Each row is followed by its class.
[ -4 -13  10  19 -23 -13   8  -8 -13   1  37  11   6   7  10   8   0  -3
 -24 -44 -11  -5   9  29 -35  33  -2 -10  -7  31  14  13   2] => bok
[ -6  -1  -9  -6 -24 -30  37  51 -17 -12   7 -10 -11  17  38 -10  37 -23
  34 -46 -28 -40  41  45  -2 -10  21 -67  -5  33  39  52 -17] => Kesu
[ 20   3 -23  22  -7 -13   5  -7 -18 -26 -21  19 -40 -17   8 -19   7  -2
 -28 -40 -19  24   9  -9 -29 -21  19 -20  15 -12 -22 -19   7] => fipif
[ -2   2 -29  29  12  18  13  -6 -46 -35   8  19  -2   8 -25  28  23 -11
  17  24 -41  17   2   7  27  11   9   5  16 -19  -7 -21 -10] => fipif
[ 35  15  -9  45  25 -29  -1   6  16 -27 -32 -12  15 -46 -58 -11 -44 -21
  28  -8 -50  -3  18 -34 -24   7  31  21 -29 -30  14 -14 -44] => pofal
[ 14   0 -48 -33  17  19 -21   5 -14  -9   6  20  -7   2  14 -11  17  -7
 -14 -24 -14 -18  49 -13  -3  -3  35 -35  26 -14  20   1 -12] => nem
[  6 -25 -28  22   6 -14 -10 -16  18   4   5  14  -9 -25   4 -19   8  -5
  -3  -9  10 -23  32  18  -4 -15  21 -43  13  -4 -17  -4  -4] => Vozaf
[ -7  12  23 -36 -11  13   1  14 -27 -16  28 -24  31 -14 -35  36 -17   2
  -6 -33  13  26  21  21 -26  13 -17  22 -34  -1  19 -33 -19] => pofal
[ 23  16 -15  21  -8  -3  -7  18  33  -2   8  11  -2  -3 -46  10   3   9
  12 -18   9  -8  -5  21  28  -1  10  23  15 -13 -11  45   9] => rupib
[-28  -8 -46 -17 -15  55  -4  -8 -35 -20 -23  16   9   5  -6 -22 -29   6
   9 -21   1   5  11   1  43 -39   3 -30  10 -31 -15   6   6] => beni
[ 54   6 -26  66  66 -53 -51   6  54  -9 -49  57  35  -1 -77  29 -40   7
 -35 -38  -4 -57  62 -20 -42 -26  49   8  -6  19  23   5   7] => pov
[ 20 -17 -38 -32  -5  18 -28 -30 -22 -21  16  18 -32 -16  -1  15 -11 -23
  -6 -50   6 -48  39  19 -15 -10  19 -49   3  -7  -2  20 -17] => bok
[ 24  -9 -37  50  -2 -36  10 -44  13  -8  12   2 -35 -51  -1 -36  21  -2
   1   5 -44  -3  -6  17  19   4  50  -3  -6 -24   8  -3 -28] => nem
[-22 -10 -15  11  28  -2 -21  11  -8 -34  10   9  28 -14   3   7   7 -12
  -9   2  -3  -4  53   9 -40 -13  -4 -24  -4  21  11  23  -2] => beni
[ 16 -23   3  16 -41 -16   9  23 -15  50  16  18 -17  41  10 -32   0  10
 -21 -35   6 -19 -15  30  -8 -10  23 -16   8  28 -14  33   4] => Vozaf
[  9 -39  17 -69 -24  57 -19   3 -26   9  96  14 -44  15 -45  -4   9   9
  19  16  15 -34 -12  57   4  79 -24  10  11  -3  19   3 -43] => fipif
[ 20   4 -10 -14 -30  14  32 -27 -31 -15  64 -22  12 -40  37  42 -23 -22
  -1 -40   4  10  53  60  -1  41   1   1  13 -18 -32 -33  -1] => Kesu
[ -7 -28 -39 -13  10  25 -23  -1  11   2   8  18  18  -2  -1 -20   4  -8
  -4   4  38 -29  25  26  -3 -19  -3 -34  -1   2  20  15   4] => beni
[ 43 -18 -31  23   8  -8   6 -15  53   1  17  18 -22 -52 -19 -17 -17  -9
  28 -36  60 -30  12  53  -3 -26  -1 -28 -43   7  16  10 -12] => bag
[ 34  14   8  19   9   2  20  19  13   0  11  22 -23  21  45 -39  24 -15
 -20 -23  -2   7  -8  -9 -25   0   0  -1   2  20  -3  27  13] => bag
[ 11  28 -18  63 -34 -11  27   8  59  23 -35  28  17   9 -17  24 -12  28
   9 -28   6  -4   1  34  51 -36  13 -12  -1  -5  -6  13  26] => pov
[ 19  -5 -19  -1  -1  -3   4 -11  -2 -16  18  24   0  13   9  12  19   5
   9 -54  21 -24  41  43   3  -1  42 -27  20  10   6   8  10] => fipif
[ 29  18 -27  46 -23  13  13  17 -17  -7 -30   8  -6   6  -7 -11   0 -13
 -20 -70 -21  20  21  13  -9 -10  29 -24 -14 -27   0 -35  11] => pofal
[-18  -8 -42  36   3 -14  32 -24  24  23  72  11   7 -12 -15   2  -2 -23
  13 -33  40   2  11  38   6   8 -16   5   8   6 -44  28 -12] => rupib
[ 16  26   6 -20  14  12  56  16  15 -27 -14   5 -24  13 -45  -4   5  -8
  17  91  29  14 -23  -4  34   2  48  68   9 -40 -52  37 -25] => Kesu
[-11  -4 -15  66  24 -20 -34  -8 -16   1 -27  20  16  -3  19 -67  13 -17
   9 -52 -22  16  28  21  -3  23   2 -39  28  13  24  22 -10] => beni
[ 74  29 -12  33   6   2  21 -25  -3  -5 -26  10  -3 -53  12 -11 -19 -14
 -62 -22 -12  82 -25 -22 -31  58 -15  68   9 -56 -21 -86   2] => pofal
[ 26  22  -2 111   4 -10   5  35  44  22   7  -9  13   2 -44  14   4 -32
  22  75 -49 -31  -7   6  28 -13 -39  -8  10   2  10  35   0] => Kesu
[ 12  20 -49  10 -16  21  14  12 -24  -3  -3  13   0   3 -29  13 -16  -6
 -15 -59 -12  22   3   1  17   9  13   5  11 -40 -13 -30   7] => rupib
[ 32  19 -43   9 -24   7  95  12  53 -28 -10  38   0  37  21  34  38   6
  13  36 -15 -40 -37   1  58 -28  44  -7 -16 -15  27  56  12] => bok
[-26 -21   0  -8   5 -18   4  22 -12   4 -44   2  -3 -20  46 -15   3   8
  -5   7 -22  -3   1 -12 -32   5  -9   5  21  30  14  31   2] => beni
[  32  -62  -33  -12   -6   63  -70  -64  -29   13  101    5    2  -50
   21  -27 -102  -21  -34  -67  -39  -73   81    4  -56   70   -7  -18
   43  -25  -33  -35   -5] => beni
[ 18  29 -57 114   7  11  25 -17 -12  -4 -48  39 -56  -1 -27  -4  33 -14
 -10 -88 -30  -6  27  46  70   4  31 -35  32 -36  -1 -12 -16] => pofal
[ -7  10 -57  90  17   7 -17  34  23 -10 -35  30  69 -18 -62   0 -59  -2
  13 -38   4  33  50   7  34 -24 -23  -7  22  -6   6  28  -3] => beni
[ 10  -4 -50  -8  20   0 -32  33  -8 -22 -25  19  -8  -4  19   4  23  -8
   2 -37 -28 -36  88  -7 -35 -24  56 -71  17   7  25  13   3] => nem
[-15 -25  30  25  -8 -13   6 -23  -7  34  12  13 -37  -1  19 -24   3  17
  -2  15 -31 -29 -31   4  -2  12 -14  -9  23  23 -20  15  -7] => Vozaf
[ 20 -24 -47  -9   2 -16 -21   9   0   0  -4  11 -10 -21   3   6  17  -7
  -6 -60  -3 -40  30  22 -23  10  24 -21  12   2  20  -3  17] => rupib
[ 46  56 -15  20  41  21  31 -50  60 -60  47  24  64  -5  13  49  11 -12
  16  31 -38 -13  24 -26  61  49   6  16  33 -42  24  17  -7] => bok
[ 29  15  22  73  19 -37  18 -49  15 -17 -43  25 -44 -38  -1 -40  -3  19
 -12  27 -57  21 -43 -29   5  14  26  24  18 -29 -37 -15 -11] => Vozaf
[ 16 -11 -31  27 -21  10  18   3 -33 -13 -20   8 -26 -12  -4  -6   0 -11
 -18 -46 -33  -1   2   9 -20 -16  15 -16 -26 -15  -6 -32   5] => pofal
[ 66 -21  21 -98 -39  24 -78  58 -55   4  71 -22 -19  48 -30  -6  46 -11
  40  32 -15 -39 -12  47  39  45  21  37  36   7  35 102 -41] => fipif
[ -7 -20 -67  28   6  47 -16 -12   6 -15   0  35  -3  -8  -5 -49   5  -6
 -23 -11  -1  -4  18   8  51 -12 -11 -25  42 -32 -13  18   8] => beni
[-30 -26 -27  67  17 -78  45  -5  11  -4 -81  39  12 -20  -3   3  20  32
 -10   2 -32  19 -31   2  24  -3  24  56   2  32   2   0  14] => pov
[  0 -24  17 -52   2 -14 -16  18  33   8  27 -27  14 -39 -82  10 -42  12
 -18  76  52  15 -20 -25 -33  -9 -11  87  -3  -2 -15  -5 -22] => fipif
[ -23   -6  -30   22  -39   14   16  -70  -82  -39   23   17  -16    9
  -10  -17  -20   -2  -60 -107  -24   35    0   21   24   -9   35  -10
   -6  -25  -34  -39    7] => bok
[-26 -12 -53  38 -11  32 -13  32 -16 -17 -34   7  10   2 -21  -8   9 -12
 -15  24   0  19  26  10  15 -50  14 -24   7 -18 -21   9  21] => beni
[  3 -12 -43  82  17 -17 -34  44  56  -9   0  42  -9  -8 -97 -25  -6  -3
   9 -11 -39 -35  45  11  26   0   4 -18  11  -3   9  47 -36] => pov
[  9  23 -20  21   9   2  21  41  46  -6 -11   8  31  20 -40  28  -6  13
  29  82 -21 -16   3 -36  19 -53  39  16 -11  -5   3  52   2] => nem
[ 31 -23 -38   3  -1 -13 -11  23   6 -11  42  24   4 -10 -24 -19 -21 -16
   5 -66  13 -11  53  22 -39   8  12 -30   8  10   6  17 -23] => fipif
[ 32  18  20   6  11   8 -33 -31  -1 -17   7  -8 -27 -35  -2 -39 -26 -14
 -12 -28  -2  14   0 -20 -25 -28  -6  -5 -17 -14 -19 -11  -3] => bag
[-18 -17  -3   7 -18 -14  11 -23 -23  28  19  21  -3   5  39  16  -7  12
 -12 -55 -20  -9  14  30   0  27  -6  10  24  30 -26   5   5] => pov
[-27 -21  -9  25 -23  -4  14 -21  28  23  35  -1   6 -26 -15  21  -1   6
  25  45  -4  -6 -12  38  34  10 -24  22  -3   1 -31   5 -10] => pov
[  8  19 -27  26  10  -3  18  -9 -34 -12 -51   0 -37 -17  -3 -10   1 -32
 -23 -12 -12  10  18  -4 -16 -19  29 -31   2 -34 -16 -56  -1] => Kesu
[ 24   3 -10  21   8   3  33  14  28 -26 -22  22  21 -10  -7  26   6  10
  17  -2   5  -1  12  18  -6   7  15  20 -17  -2   7   0  13] => pofal
[ 27   5  -2  46  -1 -30   1  -6  23  -5  -3  17  -1 -25 -40 -32 -25  13
 -25 -23  -4  23  -1   2   0  -3  19   7   2 -17 -13  -9 -17] => Vozaf
[-20  16  22  42 -32  30  19  21  -4  25   3  11 -15  28 -28  -6 -25  16
  -7 -69  -9  -2   7  20  -2   0 -21 -14   0   9  -7   4   2] => pofal
[-13  -7 -57  87   9 -19  35  20  20 -13 -31  30 -33 -22 -14 -35  30 -16
   0 -81   2  12  54  41  17   8  27 -26  24  -4 -17  20 -21] => pofal
[ 36   8 -24  43   3 -31  -3 -12  -5 -13 -28 -10 -13 -32 -30 -38 -12 -15
 -22 -48 -49 -21  15   2  37  12  37   0  24 -32  32 -23 -17] => Kesu
[ 49  11  22  26 -12 -10 -15  -5  34  12 -16 -31 -31 -43  -1 -43 -19 -17
 -14  21  13  20 -19 -15 -43 -22  30  22 -29 -22 -24 -26   9] => bag
[ 21 -26 -38   0 -26 -11  27  17  37   7 -52  -3   6 -26 -63 -14 -62  -5
  23  50  18 -10 -31 -25  -9 -16  64  39 -36 -33 -13   0 -13] => bok
[ 25  -4   0 108  10 -18 -18 -70  44  -8  14  23  -3 -43 -28 -50  14   1
  12 -30  32  33 -11  67  31   4 -26  15   0  -5 -40  18  14] => pofal
[-36 -18 -21   6 -12  12  -8  27  -3   8 -19  -1  26   2 -24 -10  15  10
   3  -4   9  -9   5  39  30  -7  -6 -25  -8   6  62  -2  -4] => beni
[-13  15  -8 -33 -22  29  33  46   2  47 -27  25 -24  47  69 -54  26  12
 -57 -14  13  43 -11 -43 -56   0   1 -33  23   4  -2 -25  31] => nem
[ -8   7 -48 -19 -26  21  49 -23  22  32 -66  -2  13 -25  69 -24   8  -4
   1  54  68  57 -55   2  34 -53 -13   3   5 -38 -32 -21  33] => beni
[ 15  -6 -36  66  27  -3  -9 -29  30 -17 -27  21  13 -49   1 -52 -21  -8
 -18  16 -31  19   1 -26   5  11  -4  14  28 -31 -12  -5   2] => beni
[ 10 -10 -28  25  -4 -22  -1   8   2  -7 -21  20  -1 -35  -1  21   3   2
  24   0 -49   0  12  18  18  28  -5  10  11  -2  -1   8 -18] => pov
